Each row was made from one path, in order. Every step used is in the known rows, and no mark comes twice. Write each row's path.
Each row is shifted at random along 4 fixed directions that mean nothing.
Known rows
lareno/zovor/farir/bepu/gima/tolo/mepa/vutok: [  46   44  -30   -7  -75  -21 -141  232  150  531 -178 -130   35    7
  -66   80  193 -120  -70  -14   32  -48   75   -6   15 -169   27  -44
  -88   79   14  -56  -22   45  125   -3   52 -140  169   22  -95   12
 -180   30  166  -95 -139   61 -178  127  -57]
gima/bepu/lareno/zovor/fofis/vutok: [  12  152 -177   35 -128   45   64  197   68  476 -187   90   87   29
   -5   12  128   25   82   70   16   79   42 -173   42  -38  -56 -162
  -31   31  -14  -52  -58  103  123  -57  132  -76   31  -74   35   32
 -102   65  282 -196  -31  -94  -10  118  105]
vutok/fofis/farir/gima/bepu/lareno/zovor/mepa: [  -7  -15   -9   26  206   30 -187   80 -102  197   72 -148  -45   47
  -78  -43  187  -95    8  -96   61   50   45 -111  -90    3   -9   11
    8   68  -20  108  123   73  -26   35 -103 -191   -6  -27  -65  -11
  -27  -59   10   55   62  -78  -46  -12 -100]
farir/vutok/gima/tolo/lareno/zovor/fofis: [  43   33   36  269   13 -113 -357 -146 -172  345   33 -164  -72   78
 -126  -22  361 -180  -61 -221  237   54   98  -40  -95 -267 -245   81
  -89  289   91  318  146  -44    5   47 -164 -232  -15   98 -148 -251
  181  -54   82  -13  -77  -20    9  -71  -63]
gima/bepu/lareno/farir/zovor: [  -3   48  -27   -3 -139  -10 -234  146  -66  176    7 -229   37 -226
  -83   81   67  -56   64    3   93  112   90    2  -48  -24  104   94
   11  111  -71   89  133  143   70   -7  -56 -223  152    2  -78 -116
 -110  -41   72   42   -9 -152 -202   82 -181]
vutok/farir/zovor/fofis/mepa/tolo: [  50 -134   80 -208  232   98   39  131   47 -163  187 -197 -130  181
  -39  -96  -87  -13  -44  -24 -167  -56  -27   79  -46   66   81  116
  -60 -158  -84  -82  204  -48  -56  104 -118  115   13 -234  -41  312
  -55 -128 -110   85   13  -90   -2   -6 -169]
bepu/gima/tolo/lareno/farir/zovor/mepa: [ -32  -57  199  240  179 -114 -481 -121 -126  518   78 -196   11    8
 -198   85  231 -235  -82 -112  225   39    8   14   25 -132   80  225
   -3  188  201  164  119  -53   -3   85 -101 -214   -8  110 -238 -227
  -15  -70   75  140  -71  126 -132  -56 -135]
gima/tolo/lareno/zovor/mepa/fofis/farir/bepu: [ 219  -84  -93  386  336  -76  145  209  -39  361  161   97  -97  188
  -66 -267  327    8 -307  -59  133  120   10 -192  -95 -142 -340  -58
  -20  144  158  268  200 -250  -28   27 -131 -123 -277  -27  169 -105
  264  227  155  194  139   40  287 -140   63]
mepa/tolo/lareno/farir/vutok/fofis: [ 105   50  -53  222 -128  -70  -46  -70  -31  274  -26   37  -64   33
 -114   22  229  118 -141  -45  169   25   62    5  -11  -94 -126   31
 -100  155   78  202   12  -77   46  111 -104  -97   14    3  -52  -94
  127   96   55  -29  -63   18   -9  -21   34]
gima/tolo/lareno/zovor/farir/bepu: [  58 -132   92  251  332 -110 -153  130   88  280  117   16   42  150
  -98 -205  207 -182 -186   81  126  -18 -106 -110   63  -84  -29   84
  -14   77  403   22  236 -204   22   67   28  -74 -232   41  -25  -69
   76   38  106  267   25  175   45  -64  116]
fofis/vutok/zovor/mepa: [   9 -120  223  -36  129   -9 -473 -238 -136  232  146 -307  -72  118
 -188  166   63 -261  171 -173  155  229  -19  194  -71  -96   51  255
 -112  119   68  152  261   72  -38   54 -157 -143  135   11 -333 -142
 -147 -313  -69   44  -67  -47 -170  -98 -110]
farir/vutok/gima/tolo/mepa/zovor/fofis/bepu/lareno: [  43  -79   79   20  156  -36 -447 -103   43  365  -85 -245   82  114
 -128  239  306  -26  111 -118  145   75  -18  -26 -121 -340   51   82
 -164  152  210   43  -28    3   92   46   49 -184   64  -25 -258  -49
  -63 -194   37   16 -192  144 -203   74   12]
mepa/tolo/lareno/zovor/farir/bepu: [  77   54   25   74   -2 -128 -140   73  102  180  104 -160  -43   51
 -178  -84  138   32 -171   74  176  144   22   71   84  -13  -90   95
  -72  155   88   83  220  -85   65   87  -61 -133   66  -67  -49  -79
  -12   34   18   96  -63  -33    6  -12   -7]
lareno/gima/tolo/mepa/vutok/farir/zovor/fofis: [ -45   85 -190  -31 -281  -40   41  257  219  607 -299   24   67   24
  -41  126   38   59 -117  107  -34  -27   89  -17   82 -144   16  -29
 -196  -14  -79 -150 -266   28  216   -8   91 -168  205  -44   34  125
  -86    2  310    1 -191   77 -203  197  109]
farir/zovor/tolo/lareno: [ -97  313 -194 -170 -346 -123   27   74  103 -189 -201 -172  -85 -254
  -75   24 -178  231   17   38  -27    7  221  -62   24  -53 -129  -70
  -13  104 -446   31  -61  177  108  -29  -39 -258  219  -91   81   58
   49   81  225 -113  -82 -398   61  143 -137]
lareno/gima/tolo/mepa/fofis/vutok/farir: [  22   -5  -92  100 -137  -10  -69  148   -1  638 -240  -86  -12   38
   -4  183  145  -74  -68 -101   56  -23  106   33 -106 -260  -38  -11
 -225  104  -42  102 -202   42  131  -40  -44 -293  162  120  -38  -78
    2  -31  350  -58 -131  109 -251  115   -4]
gima/bepu/lareno/zovor/tolo/mepa/vutok/fofis: [  96 -140  -15  310  196   60  -23   34   47  686  -94  234  -15  260
  -49 -109  361 -174 -179   -7   79   39  -74 -105   -2 -253    6  -47
  -46    4  332   65   17 -132   68   90   49   14 -198   90  -50  -34
  -23  116  189 -102  -11  263   71  -54   74]
vutok/zovor/farir/bepu: [  -9  186  -81 -138 -179  -34 -279   16  -14 -161   73 -302 -114 -173
 -150   35   43 -130   84  -56   94  185  177  121  -52   36 -149   60
  -26  186 -320  170  265  153   22  -65 -172 -313  265  -71  -72 -133
    8 -100  -77   23  -43 -346  -39   17 -114]
vutok/mepa/tolo/lareno/farir: [ -19 -141  147   11   77  -20 -173  -61 -115    3   94 -266 -200   21
  -93  -24  -24 -108  -88  -95   35  -33   46  183 -106 -124  148  197
  -40    7  -52  163  156  -24  -24  151 -227 -115   78   73 -160  -24
  -56  -74   57   19  -21   -5 -130  -55 -286]
zovor/tolo/lareno/farir/vutok: [ -53   -5  177   -9   58 -113 -236 -141    6   48   36 -196   -2    5
 -166  -15   13   32    8   70  127  -34  -39   44  140   13  143  199
  -41   77  200  -35  217  -22   15  194  -21   22   30  -38 -259   36
 -106 -110   50   42  -87   35 -193    9  -57]
bepu/lareno/farir/zovor: [   8  257 -129   88 -404  -67 -175  -19 -101  221  -19 -184  -28 -312
 -188  153   58  111   47  -47  211  238  220   51    2   18 -126   76
    7  257 -315  262   71  178   86  -44 -146 -329  276  -46   -8 -220
   14   65  132  -81  -33 -318  -78   38 -139]
mepa/zovor/tolo/lareno/gima: [  60 -343  353  119  449  -26 -187 -140 -162  -96  340 -273 -161  262
 -123 -297  175 -136 -189 -182   87  -16  -92  105  -57 -162   86  233
   16   22  263  162  366 -231 -169  238 -206   76 -183   55 -184    8
    1  -80  -97  130   50  205   52 -194 -340]
bepu/lareno/farir/vutok/fofis/gima/tolo/mepa: [ -44 -133   21   92  144   42  -56   40   41  249 -178   -3   31   32
  -12   76   87   46   40  -57  -32 -307  -27 -166  -88 -202  191  -35
  -52  -52  160  -40 -145   -3   34   60   43  -72  -96   55  -86  155
   -3  -22  236   31  -21  168 -166   76  -20]
farir/bepu/lareno/tolo/mepa/vutok/fofis/zovor: [  65 -180   65  -57   93   60 -116   74    9   18  -20 -172  -89   41
  -89   -5   54  107   47 -100    2 -112    4   32 -140 -250  152  -11
  -78    1   35   45   46   41   63  120  -87  -56   46  -30 -133  134
 -117  -93   87   -2  -27   35 -111   24 -222]
bepu/lareno/zovor/farir/gima/tolo/mepa/vutok: [  75  -94  115  132  157  -39 -155   98   45  485  -40 -130   27  150
 -131  -14  199  -75 -107  -63   71  -10    6  -22    2 -204   25   84
  -68   59  163   22   64  -89   39   95    7    2   -9  -22 -107   55
  -88   32  207  -13 -100  104  -94   18 -105]
vutok/gima/bepu/lareno/tolo/mepa/fofis: [ -84 -103  -41  -67   59   49  -12  156  171  321 -246   22   68   55
   69   51   30   11  -49   86 -108 -204  -52  -58  -29 -254  262  -43
  -77 -147  136 -205 -274  -13  160   83  132  -41  -18   84  -47  171
 -154  -18  203  -61 -111  286 -227  148  -41]
lareno/tolo/mepa/fofis/farir/zovor: [  24   44 -136   36 -183  -98   11  162  161  437 -132  -23   51  -94
 -153  194  -30  282 -120  160  140   76   28   37   76  -34    4   51
 -173   96   25  -38 -161  -18  202   27    8 -228  169  -72   17    4
  -45    1  236  186 -107   86 -190  101  148]
bepu/lareno/gima/tolo/mepa/zovor/farir: [  37 -229  280  266  324  -57 -409 -106  -63  632  111 -176   36  185
 -207   67  297 -284 -135  -76  224  110  -91   99   13 -228  158  265
  -71  106  373  118  132 -195   -3  109  -40  -88  -64  101 -239 -176
  -97  -80  125  145 -104  331 -147  -82  -86]
gima/bepu/lareno/farir: [  66 -150   44  254  277   81   36  105  -41  267  104  146   54   78
   31 -177  200 -163  -96   24   10  -49  -94 -138  -19  -16   88   -8
  102  -52  291   39  146 -125  -45   44   33   71 -271   67   27  -30
   21  125   72   58  122  174   48  -68   -3]
bepu/lareno/tolo/mepa: [ -47 -166  175  198  235   -3 -155 -143  -67  236   11   30  -34   82
 -121  -34   27  -74  -65    2  101 -103  -92    8   40 -143  191  110
   33    1  261   25   26 -109   17  123  -21   28 -162  123 -152  -32
  -62   -8  148   53  -21  258  -18  -84  -86]
fofis/farir/vutok/gima/bepu/lareno/tolo: [  12  -35   49 -133   64   72 -121   67   89   31    1 -268  102  -88
   71  136   40  -42  140  -59  -62 -183  -13  -76 -120  -79  163   40
  -60  -31   87  -62   91  120   57   63   37  -41   11   16 -154  114
 -117 -130   -6  -49  -36   13 -280  108 -111]
vutok/farir/bepu/gima/tolo: [  36  134  -25  112  -70   14 -403  -41  -83  245   -7 -220   11 -142
  -10  204  317 -317   34 -200  136   16  138   15 -130 -135 -127   45
  -54  250  -71  238   79  122   36 -116  -93 -335  129  128 -109 -294
  133  -49  -87  -49  -88  -51 -117   47  -82]
farir/zovor/fofis/vutok/mepa: [ 143 -154   59  212  324   84  -70 -131 -305  -90  295  -31 -225  281
 -119 -269  203  -43  -91 -288   68   80   42  -23 -152  -40 -226  -32
   37  116  -24  334  311 -104 -187   65 -288   32 -190  -48  -39  -44
  222  -14  -75   41  151 -124  289 -253 -202]
farir/zovor/tolo/lareno/gima/bepu: [ -14   34   29   88  -25 -109 -229   31  -99  133   41 -256  -69  -48
  -80 -101  159  -50 -145 -106  143   55   95  -30  -41 -131  -63   43
  -35  203  -10  178  136   32   13   41 -116 -257   27  126  -68 -185
   45  -26   58   85  -27  -51  -26   -3 -225]
zovor/farir/vutok/fofis: [   7  207  -14   68 -155  -83 -367 -225  -46  309  -17  -74   50    1
 -202  228  258  -43   60    9  272  225   53   98  113   82  -99   85
 -121  248   63  123   67   60   63   28  -30 -118  191  -63 -226 -215
   10 -126  -82  -36 -153  -65 -168   14  182]
fofis/zovor/farir/bepu/lareno/gima/tolo/mepa: [ -68 -126   63  -88  245   -5  -31  259  230  200  -97  -69  109   62
  -34  -87  -73   31  -26  106 -117 -254  -81 -166   49  -99  252  -31
  -20 -129  162 -255  -66  -42   81   39  159  -71  -87  -33    4  262
 -145  -26  269  180  -19  157 -112  115  -24]
fofis/mepa/tolo/lareno/zovor/farir/bepu: [ 150 -228   24   86  455   10  392  292  243   17  173  172  -73  332
    2 -445  -18  142 -287  102 -159 -178 -141 -199   24   15  -26 -105
   42 -196  251 -132  178 -291  -49  140   28  188 -366 -138  192  358
   38  206   92  190  164  124  301 -106   47]
fofis/vutok/farir/zovor/mepa/tolo: [ 169 -123   89   77  214   33    9  -11  103  314  183    2   -1  292
  -99  -14   69  -13 -124  -34   -1  129  -82   41   32   20  -79  144
 -131  -37  173   13  183 -133  -21   90  -37   92  -90 -139  -40  122
   14  -27  -69   88   -3   52   64  -88   51]
tolo/mepa/vutok/farir/gima/bepu/lareno/zovor: [   8  -70  -85   35  -60   15 -156  194   66  468 -182  -82   49   -9
  -41   44  128  -47   12  -27   16  -15   83  -71 -109 -256   79  -24
  -76   52    7   19  -77   73  142   20    8 -223  104   46  -38   37
  -90   12  266  -19  -75   25 -154  110  -77]
vutok/gima/bepu/lareno/farir/zovor: [ 111  -25  -64  453   30  -30 -221  -73   51  717   93  185  180   46
  -83   36  416  -82 -158  -34  251  169  -41 -131    4  -93 -127   37
  -22  198  367  204   19 -113   65  -18   34 -234 -165  114   41 -294
  183  109   12  158   35  223   18  -98  218]
farir/vutok/gima/bepu: [ -90  -63   91 -384  -70    5 -356   55   79 -117 -114 -384  116  -80
   74  219  -45  -87  241  -30  -91 -125  -12   49  -98 -118  297   92
 -128  -45   46 -207  -21  210   82   55   76  -64  229   28 -276  118
 -267 -337 -147   -5 -150    6 -463  196 -139]
zovor/tolo/mepa/vutok/gima/bepu/lareno/farir: [ -41 -227  138  -56  287   93  -24   84  231  313  -92  -16   68  203
   55  -70   74 -127  -60   63 -164 -237 -140  -32   17 -187  361   35
  -29 -232  313 -251   16  -69   35  182  143  160 -115   32 -152  280
 -237  -40  124  -84  -54  321 -225   66  -81]

Which path is each row?
[ 127   76 -120   69   26   20  177  178  130  241   93   59   80  107
  -88 -175  203  293 -135   54   54  102   19 -120   86   69 -147 -133
   -7   54    6    8    7 -104   45   33   44  -17  -40 -209  167  115
   68  165   85   11   45   -5  110    8   59] | mepa/fofis/zovor/farir/bepu/lareno/gima
[  19 -108  134  -45   59  -70 -350   58   21  448   38 -361   12  118
 -108  122   86 -103  -42  -73   99  108    5   99  -57 -156  137  186
 -203   92  122   45  108   43   79  104  -71 -220  139   43 -231  -52
 -155 -216   72  122 -125   50 -277   58 -156] | fofis/vutok/farir/zovor/mepa/tolo/lareno/gima/bepu
[ -11  -68    3 -227   -5  -16   -9  260   22   59 -116 -327  -62  -19
  -48   56  -50   80   20  -40  -87 -140   82  -10  -87 -134  110   34
 -130  -37 -155  -97   -5   44   41   59  -56  -93  190  -95 -101  226
 -182 -118  186   51 -100  -48 -225  155 -197] | lareno/gima/tolo/mepa/zovor/fofis/farir/vutok
[  19 -425  211   50  643   95  121  205  250  211   92   55   96  320
    2 -214   36  -59 -144  131 -153 -270 -271 -136   18 -120  345   19
   16 -296  512 -288   76 -287  -28  151  168  233 -375  -23  -22  353
 -154   16  159  240   60  449    2  -21   13] | fofis/gima/bepu/lareno/tolo/mepa/zovor/farir
[ 100  133 -205  133  -94   46   67  121  100  423 -125   94  -84   62
 -118  -60  215   80 -132  -79   58  -36  143  -72  -15 -113 -252 -202
  -62  143 -143  124  -48  -21   87  -30  -68 -233   47  -19   65   10
   94  177  219 -125  -46  -25  119    4   20] | lareno/tolo/mepa/fofis/vutok/zovor/farir/bepu/gima
[ 207  106 -136  443  -29   20 -160  -73   -1  909   91   72  107  137
  -79  122  622 -123 -102 -136  316  336   48  -57  -77 -142 -334  -71
  -96  299  198  360  107  -62   65  -51  -34 -199  -30    5   -1 -363
  174  102   80 -119  -20   76   58  -86  231] | mepa/vutok/gima/bepu/lareno/zovor/fofis/farir
[   9  154 -222  142 -199  -35   51   94  109  572 -273  153   28   -7
  -58   62  191   74  -77    6    8  -63  135 -196   20 -179 -127 -103
  -51   51 -100   20 -244  -37  143    4   49 -183   44  -35   59   63
   65  202  318 -144 -115   -6   42  105  113] | bepu/gima/tolo/lareno/farir/vutok/mepa/zovor/fofis
[  47  -31   80   54   79 -114 -107   27   -7  351  -30 -228   15   88
 -100  100  166  129  -54  -39  120   33    7  -15  -12 -143    3  102
 -152   95  127   44    6  -67   28  111  -31  -34   45  -61 -143   21
  -35  -67  135   66  -97   73 -205   56  -40] | zovor/mepa/fofis/gima/tolo/lareno/farir/vutok
[  80    3  -20  183  155  -22 -240   15  -92  350  -53 -137  -61   43
 -127  105  311  -91  -13 -121  164  177   68  -34 -148 -289 -120  -11
  -64  194    7  223   35  -29   37  -57  -51 -236    5    1  -72 -192
   52    9  178  -14  -85   -2   56   10  -49] | gima/tolo/mepa/zovor/fofis/bepu/lareno
[  76   66  -30   50   24   28  -49  111   -1  240   48 -172   56  -11
  -57  -36  201   -7   54  -66   75   54   63 -137  -51   -9  -87  -67
    2  114    0   96  188   60    2  -18   -3  -76   -5  -57  -27   -7
  -27   31  106  -65   36 -148  -13   31  -65] | fofis/gima/bepu/lareno/zovor/farir/vutok
[ 110   15  -75  -18   11   82   35  120   75  160   82  -81    2  130
  -93 -129  181  140  -10  -56   21   82   49  -39  -12  -17  -79  -67
  -38   43  -52   48  117  -19   30   62  -39  -63   34 -164    8  133
   -4   35   61  -93    6  -69  -11    4  -74] | mepa/fofis/vutok/zovor/farir/bepu/lareno/gima
[ -53  -24  -50 -273 -154   -2 -171  313  288  408 -291 -288  109 -124
   67  267  -56  -60  184   14 -128 -194   61  -53 -122 -268  264    2
 -156  -60  -54 -201 -170  211  242    4  110 -271  270   -9 -128  206
 -271 -143  267  -80 -166  -12 -417  279  -59] | fofis/mepa/vutok/farir/bepu/gima/tolo/lareno/zovor
[ 104   66  -41   87 -124  -38 -304  -46 -121  209   95 -331 -206  -59
 -234  108  236  -59  -34 -161  269  220  167  201 -129 -145 -211   72
 -144  316 -166  354  292   65   42   11 -295 -322  248  -16 -182 -259
   27 -123   19   49  -89 -153  -67  -59 -132] | lareno/tolo/mepa/vutok/zovor/fofis/farir/bepu
[ -45   26   38 -164   81   56  -14   99  240  124  -75  -65  160   49
   48    3   11  -54   50  119 -135 -197  -77 -104   97   16  200   11
  -34 -153  180 -285   26   26   89  107  190  145  -55  -49 -117  262
 -193  -54   19  -98  -89  100 -220  135   21] | zovor/farir/vutok/gima/bepu/lareno/tolo
[   6 -146  -42   -8   34   25  -28  229  201  473 -256    5  101   77
  -41   96   11  121   21   24  -87 -189  -24 -127  -48 -262  160   32
 -142  -94  133 -166 -234  -30  147   58  113 -146   19  -54  -19  272
  -84  -10  360   54 -112  171 -242  153   28] | bepu/lareno/farir/gima/tolo/mepa/fofis/vutok/zovor
[ -55  -96  214 -114  133    0 -470 -137 -142   60   53 -465 -114   75
 -261  113   57  -28  125 -152  131   11   64  183  -57 -170  154  228
 -122  128  -44   99  188   67    5  159 -190 -148  218  -89 -347   60
 -149 -267   91   -3 -163  -34 -249   23 -312] | bepu/lareno/tolo/mepa/zovor/fofis/vutok/farir/gima
